Below are the code and all the weights of a small trained network. Each question names an input and a target symbol and asks about switching units off, where a switched-off unit gives its printed mean instead of its output.

import numpy as np


def w(rows, s, z=0):
    codes = np.array(rows[::2]) - 128.0
    scale = np.full(codes.shape[1], s)
    scale[-1] = z or s
    return codes * scale


def softmax(a):
    e = np.exp(a - a.max(-1, keepdims=True))
    return e / e.sum(-1, keepdims=True)


def log_softmax(a):
    a = a - a.max(-1, keepdims=True)
    return a - np.log(np.exp(a).sum(-1, keepdims=True))


def net(x, mask):
    ids = ['ΔΛΞΠΩαβγζμστφ'.index(c) for c in x.split()]
    T = len(ids)
    res = E[ids] + P[:T]
    u = 0
    for l in range(3):
        r = res
        for j in range(2):
            rows = slice(2 * j, 2 * j + 2)
            q, k, v = (r @ M[l][rows].T for M in (Q, K, V))
            z = softmax(np.where(np.tri(T) > 0, q @ k.T / 2**0.5, -1e9)) @ v
            o = O[l][rows]
            res = res + np.where(mask[u + j], z, o[:, -1]) @ o[:, :-1]
        u += 2
    return log_softmax(res[-1] @ U[:, :-1].T + U[:, -1])


Q, K, V, O = {}, {}, {}, {}
E = w([
[160,142,157,114,135,58,124,141,178,151,69],'Δ',
[181,144,110,134,103,105,62,104,173,162,78],'Λ',
[223,129,106,166,78,114,179,113,130,148,151],'Ξ',
[123,150,148,147,121,110,237,173,150,185,130],'Π',
[159,99,126,78,120,141,157,125,217,144,104],'Ω',
[145,153,135,82,165,71,167,131,183,93,175],'α',
[109,196,135,154,85,78,184,102,132,135,209],'β',
[85,171,80,85,85,94,131,57,161,90,146],'γ',
[150,116,79,69,141,157,172,62,111,62,168],'ζ',
[96,104,54,110,91,154,133,116,98,158,132],'μ',
[218,85,83,52,186,124,74,121,95,196,129],'σ',
[96,114,99,143,108,29,93,149,85,158,125],'τ',
[73,99,210,189,168,116,138,7,116,201,168],'φ',
],0.018)
P = w([
[151,179,143,224,102,166,157,181,147,22,65],'0',
[191,174,120,128,97,141,129,146,139,137,104],'1',
[181,153,110,117,101,132,131,119,145,142,117],'2',
[150,132,98,111,129,129,134,119,151,158,136],'3',
[133,105,91,114,145,121,140,101,154,172,146],'4',
[113,78,91,108,154,113,139,91,157,180,160],'5',
[95,47,82,105,173,104,135,78,157,187,176],'6',
[70,32,75,111,186,91,146,75,163,196,184],'7',
[43,4,72,117,189,76,151,78,161,203,198],'8',
],0.011)
Q[0] = w([
[169,117,128,190,134,124,122,125,234,147,114],'0.h0',
[154,124,255,160,75,211,53,209,93,81,81],'0.h0',
[143,160,205,161,126,197,101,179,95,68,54],'0.h1',
[141,110,84,108,105,53,164,132,220,146,127],'0.h1',
],0.0087)
K[0] = w([
[55,121,129,111,142,129,176,101,163,111,224],'0.h0',
[220,163,79,182,86,135,136,255,186,61,118],'0.h0',
[167,183,87,91,69,144,174,216,170,84,137],'0.h1',
[48,113,159,131,142,120,143,63,96,133,175],'0.h1',
],0.0079)
V[0] = w([
[149,125,113,98,165,116,251,166,198,115,115],'0.h0',
[87,155,170,132,121,71,187,110,70,166,243],'0.h0',
[162,164,38,103,126,62,119,134,141,127,166],'0.h1',
[86,174,99,109,67,160,143,132,150,109,150],'0.h1',
],0.011)
O[0] = w([
[124,173,123,50,193,75,254,135,99,156,120,151],'0.h0',
[119,48,218,63,75,156,116,136,95,155,41,255],'0.h0',
[115,134,150,50,36,62,132,221,135,136,182,132],'0.h1',
[38,187,140,82,8,183,183,74,134,112,123,97],'0.h1',
],0.0088,0.008)
Q[1] = w([
[172,120,179,161,132,90,152,38,127,158,109],'1.h0',
[163,115,141,51,64,31,184,148,173,208,164],'1.h0',
[82,135,116,107,108,34,134,130,255,129,165],'1.h1',
[111,118,109,172,170,161,78,165,144,24,98],'1.h1',
],0.0083)
K[1] = w([
[85,147,182,165,148,215,205,54,233,28,134],'1.h0',
[45,2,57,94,144,95,115,100,151,148,166],'1.h0',
[159,45,100,106,98,113,190,102,75,129,171],'1.h1',
[220,223,178,144,96,133,139,152,128,130,97],'1.h1',
],0.0064)
V[1] = w([
[108,136,126,67,145,106,166,69,236,41,177],'1.h0',
[182,188,254,146,110,59,108,204,102,73,102],'1.h0',
[212,52,72,97,136,153,130,143,79,19,177],'1.h1',
[12,174,138,96,164,142,54,118,126,132,111],'1.h1',
],0.0071)
O[1] = w([
[75,124,167,168,157,174,73,195,154,158,145,253],'1.h0',
[237,88,165,191,82,75,156,148,117,117,157,121],'1.h0',
[118,148,147,113,78,106,55,200,4,114,85,99],'1.h1',
[154,84,102,92,123,90,107,212,225,48,151,38],'1.h1',
],0.011,0.0067)
Q[2] = w([
[128,181,91,2,79,27,173,131,110,214,112],'2.h0',
[69,196,184,94,139,148,125,174,146,146,117],'2.h0',
[139,173,135,48,112,101,135,200,97,148,169],'2.h1',
[174,178,79,128,146,89,149,147,170,160,156],'2.h1',
],0.0085)
K[2] = w([
[69,2,106,140,143,55,111,120,106,206,162],'2.h0',
[95,76,25,125,126,182,107,205,128,182,163],'2.h0',
[142,62,142,11,181,146,90,139,94,141,187],'2.h1',
[159,146,164,34,119,115,130,172,80,117,183],'2.h1',
],0.0055)
V[2] = w([
[147,110,255,92,187,155,126,159,151,174,93],'2.h0',
[202,134,68,29,169,223,166,100,60,128,116],'2.h0',
[91,188,134,73,120,195,186,79,119,130,95],'2.h1',
[120,105,110,119,52,159,84,119,135,239,62],'2.h1',
],0.0084)
O[2] = w([
[144,156,254,170,178,153,230,211,135,43,203,217],'2.h0',
[156,105,138,149,114,217,193,202,154,214,33,135],'2.h0',
[37,111,117,171,115,43,142,138,135,53,82,255],'2.h1',
[110,230,165,202,105,81,98,41,197,153,96,156],'2.h1',
],0.0091,0.008)
U = w([
[129,109,159,88,121,170,128,160,80,114,175,166],'Δ',
[148,122,133,74,98,73,110,81,88,129,136,138],'Λ',
[133,85,161,158,82,144,99,119,132,127,117,140],'Ξ',
[146,89,183,147,1,158,145,170,164,77,132,46],'Π',
[81,165,190,128,71,181,66,192,60,79,110,180],'Ω',
[118,155,142,151,77,164,81,153,202,125,218,154],'α',
[175,108,85,215,165,68,132,133,122,93,173,79],'β',
[129,139,87,185,179,91,77,136,145,137,167,120],'γ',
[92,184,109,188,205,142,119,130,158,175,154,37],'ζ',
[83,124,94,105,107,122,119,139,156,158,100,84],'μ',
[124,195,157,189,122,113,131,63,61,133,123,53],'σ',
[153,149,144,82,72,199,107,167,135,165,130,253],'τ',
[148,144,100,139,182,115,190,68,135,114,104,159],'φ',
],0.0065,0.0049)

Each question gives the input, a string of symbols that net reads in full, and the target symbol t.
The units are the heads (2 rows each of Q, K, V and O). Each row of codes is followed by its name. A weight is (code - 128) times the scale printed after its matrix; where a second scale follows, it is the last column's (O and U).
mask holds one flag per head, layer by layer. A switched-off head (its flag False) gives its mean, the last column of its rows in O, instead of its output. The means were averaged over made-up inputs and are rounded, as every weight is.
A unit's drop is (log p(t) with every unit on - log p(t) with that unit switched off) / (log p(t) with every unit on - log p(t) with every unit switched off).
The circuit of an input: a set's keep is (log p(t) with only the set's units on - log p(t) with every unit switched off) / (log p(t) with every unit on - log p(t) with every unit switched off). Starting from all 6 units, units are removed one at a time, each time the one whose removal leaves the highest keep (on an exact tie, the one counted first), for as long as the keep stays at least 0.8.
circuit, biggest first: the units of the circuit, biggest drop first
unit that matters most: the unit with the biggest drop
which heads matter: for each layer, one digit per head in row order, 1 if its drop is at least 0.15 and else 0, layers parted by /
input Ξ Ω τ Π Ω Ω Ω, target ζ: circuit, biggest first => 1.h0, 0.h0
input Λ Ω ζ Ω Ξ σ φ Π, target Λ: circuit, biggest first => 0.h1, 2.h0, 0.h0
input γ φ Ξ ζ μ Δ, target γ: circuit, biggest first => 0.h1, 2.h0, 1.h0
input γ Π α γ β β, target α: which heads matter => 01 / 11 / 10
input μ Ξ Ξ, target μ: circuit, biggest first => 2.h0, 1.h0, 0.h1, 0.h0
input α Λ τ β Ω Ω, target Π: circuit, biggest first => 1.h0, 0.h1, 2.h0
input α φ τ Δ Ω ζ Δ Ξ, target α: which heads matter => 11 / 10 / 11
input Ω γ μ φ γ Ξ, target Ω: which heads matter => 11 / 10 / 01
input τ μ σ μ Δ γ, target μ: which heads matter => 10 / 10 / 10
input β μ β β, target μ: circuit, biggest first => 0.h1, 2.h0, 1.h0, 2.h1
input Δ Ω β Ξ Ξ Ξ γ, target α: unit that matters most => 0.h1
input ζ γ σ β Ω φ β Δ α, target ζ: circuit, biggest first => 0.h1, 1.h0, 2.h1, 0.h0
input φ Δ τ Λ τ ζ Ω τ τ, target φ: circuit, biggest first => 0.h1, 1.h0
input Π Ω Π α Δ φ Ξ Π Ω, target Π: which heads matter => 10 / 00 / 11
input Π Λ α ζ Δ μ Ξ, target μ: which heads matter => 01 / 10 / 10
input Ξ Ω Ω γ Δ, target α: unit that matters most => 0.h1
input Δ σ β Ξ, target τ: circuit, biggest first => 0.h1, 2.h1, 0.h0
input Λ φ σ σ Ξ α, target Λ: which heads matter => 11 / 00 / 10
input β τ σ, target Λ: circuit, biggest first => 1.h0, 2.h0
input γ Ω β ζ, target Ω: circuit, biggest first => 1.h0, 0.h1, 1.h1
input Π μ σ Ω γ α φ, target Π: unit that matters most => 0.h0
input Λ Ξ Λ Ξ Λ Λ, target σ: which heads matter => 01 / 01 / 01
input Ω Ω Δ Ξ, target ζ: circuit, biggest first => 0.h0, 1.h0
